Below are the code and all the weights of a small trained network. Each question names an input and a class and asks about switching units off, where a switched-off unit gives its printed mean instead of its output.

import numpy as np


def w(rows, s, z=0):
    codes = np.array(rows[::2]) - 128.0
    scale = np.full(codes.shape[1], s)
    scale[-1] = z or s
    return codes * scale


def f(y):
    return y / 2 * (1 + np.tanh(0.7978845608 * (y + 0.044715 * y**3)))


def log_softmax(a):
    a = a - a.max(-1, keepdims=True)
    return a - np.log(np.exp(a).sum(-1, keepdims=True))


def net(x, mask):
    res = np.array(x, float).reshape(1, 5) / 4 @ E
    y = f(res @ A[0][:, :-1].T + A[0][:, -1])
    res = res + np.where(mask, y, B[0][:, -1]) @ B[0][:, :-1]
    return log_softmax(res[-1] @ U[:, :-1].T + U[:, -1])


A, B = {}, {}
E = w([
[211,76,148,42,116,158,150,93,60],'x0',
[1,166,184,124,162,186,164,2,164],'x1',
[104,229,137,169,80,66,224,81,14],'x2',
[147,110,52,87,165,53,72,164,73],'x3',
[52,135,186,131,206,151,119,191,52],'x4',
],0.0083)
A[0] = w([
[161,90,104,123,122,107,144,147,132,227],'n0',
[193,159,102,132,89,104,148,127,130,44],'n1',
[145,112,141,110,93,151,102,111,185,158],'n2',
[83,164,163,140,125,134,175,81,82,105],'n3',
[60,106,215,177,137,241,134,169,237,162],'n4',
[74,168,171,150,132,165,177,57,123,144],'n5',
[102,149,98,134,123,120,87,160,201,65],'n6',
[43,151,176,155,125,160,158,83,125,136],'n7',
[138,95,147,151,137,135,131,141,160,95],'n8',
[143,153,159,168,116,155,153,118,126,204],'n9',
[102,105,137,153,133,124,150,175,130,251],'n10',
[213,68,136,90,121,158,89,120,107,106],'n11',
[109,180,114,156,157,72,135,233,28,241],'n12',
[147,169,111,142,140,155,146,155,138,153],'n13',
[29,177,203,142,121,174,206,23,110,218],'n14',
[5,101,172,75,205,191,83,106,110,94],'n15',
[125,136,82,139,152,59,135,150,56,123],'n16',
[132,172,149,173,81,124,207,92,151,76],'n17',
[146,99,131,82,120,136,113,123,101,226],'n18',
[104,152,99,122,131,111,99,79,139,103],'n19',
[79,138,138,137,114,67,127,203,44,149],'n20',
[140,141,118,166,104,134,134,158,207,168],'n21',
[108,140,164,126,145,155,113,149,149,49],'n22',
[173,124,175,85,128,158,193,99,17,200],'n23',
],0.011,0.0025)
B[0] = w([
[119,139,112,87,155,125,108,150,146,159],'n0',
[108,114,139,128,165,137,85,128,88,159],'n1',
[139,120,91,151,119,131,158,135,176,159],'n2',
[144,139,111,123,128,140,183,104,160,191],'n3',
[51,198,174,62,87,120,79,196,55,212],'n4',
[127,129,146,142,135,100,214,102,94,205],'n5',
[143,91,161,172,127,149,94,97,110,158],'n6',
[178,111,88,93,166,118,161,147,101,199],'n7',
[140,155,150,172,139,141,134,109,122,139],'n8',
[77,130,121,123,94,124,119,136,148,161],'n9',
[122,138,96,99,104,129,77,116,168,151],'n10',
[156,174,88,106,186,119,155,158,130,178],'n11',
[102,174,147,92,87,155,104,150,223,217],'n12',
[138,113,117,96,96,144,120,113,129,136],'n13',
[143,118,75,124,159,81,238,92,107,254],'n14',
[152,76,105,146,149,112,4,148,101,201],'n15',
[117,146,146,112,91,152,137,161,157,175],'n16',
[86,122,168,133,72,143,119,125,125,189],'n17',
[139,128,91,116,141,110,109,149,130,154],'n18',
[124,107,76,96,108,123,149,135,142,142],'n19',
[145,180,155,150,115,173,147,142,154,188],'n20',
[89,93,111,115,80,118,110,80,160,163],'n21',
[141,143,183,135,133,122,130,142,92,141],'n22',
[42,108,152,123,61,102,98,117,81,199],'n23',
],0.02,0.018)
U = w([
[173,62,64,157,186,107,155,88,191,15],'0',
[157,166,79,81,194,118,136,181,177,128],'1',
[78,64,106,98,171,23,119,125,17,135],'2',
[122,150,210,184,149,145,171,119,107,4],'3',
[58,163,139,115,52,109,254,72,145,180],'4',
[63,132,200,139,78,167,37,172,162,223],'5',
],0.0073,0.0031)

Each question gives the input, the list of numbers given to net, and the class t.
The units are the neurons (one row each of A and B). Each row of codes is followed by its name. A weight is (code - 128) times the scale printed after its matrix; where a second scale follows, it is the last column's (A, B and U).
mask holds one flag per neuron, in row order. A switched-off neuron (its flag False) gives its mean, the last column of its row in B, instead of its output. The means were averaged over made-up inputs and are rounded, as every weight is.
A unit's drop is (log p(t) with every unit on - log p(t) with that unit switched off) / (log p(t) with every unit on - log p(t) with every unit switched off).
The circuit of an input: a set's keep is (log p(t) with only the set's units on - log p(t) with every unit switched off) / (log p(t) with every unit on - log p(t) with every unit switched off). Starting from the 12 units with the biggest drops (on a tie, the unit counted first), units are removed one at a time, each time the one whose removal leaves the highest keep (on an exact tie, the one counted first), for as long as the keep stays at least 0.8.
units of the circuit, in order: the units of the circuit, biggest drop first
unit that matters most: the unit with the biggest drop
k most important neurons: the k neurons with the biggest drops, biggest first
drop of u: that unit's drop, to one decimal
input [3,-8,-2,-6,2], class 1: units of the circuit, in order -> n11
input [3,0,2,-1,-6], class 2: 2 most important neurons -> n12, n20
input [8,-8,6,-7,-5], class 2: 3 most important neurons -> n12, n11, n20
input [-4,7,3,8,6], class 1: 2 most important neurons -> n15, n12
input [8,-3,-1,-3,-2], class 2: 3 most important neurons -> n23, n12, n20
input [0,-5,-4,-5,-3], class 1: 3 most important neurons -> n23, n11, n17
input [8,-6,5,6,-3], class 5: 2 most important neurons -> n23, n14
input [8,-8,-1,1,3], class 1: 2 most important neurons -> n11, n4
input [7,1,1,6,1], class 5: 2 most important neurons -> n14, n23
input [6,0,1,6,-1], class 1: 3 most important neurons -> n11, n4, n17
input [5,-3,0,-5,-7], class 2: drop of n3 -> 0.3
input [-6,5,-2,4,-4], class 2: drop of n12 -> 0.2
input [-8,5,3,7,5], class 1: drop of n15 -> 0.7
input [-5,4,-4,3,-8], class 5: unit that matters most -> n14
input [-6,-3,3,4,2], class 5: drop of n3 -> 0.0
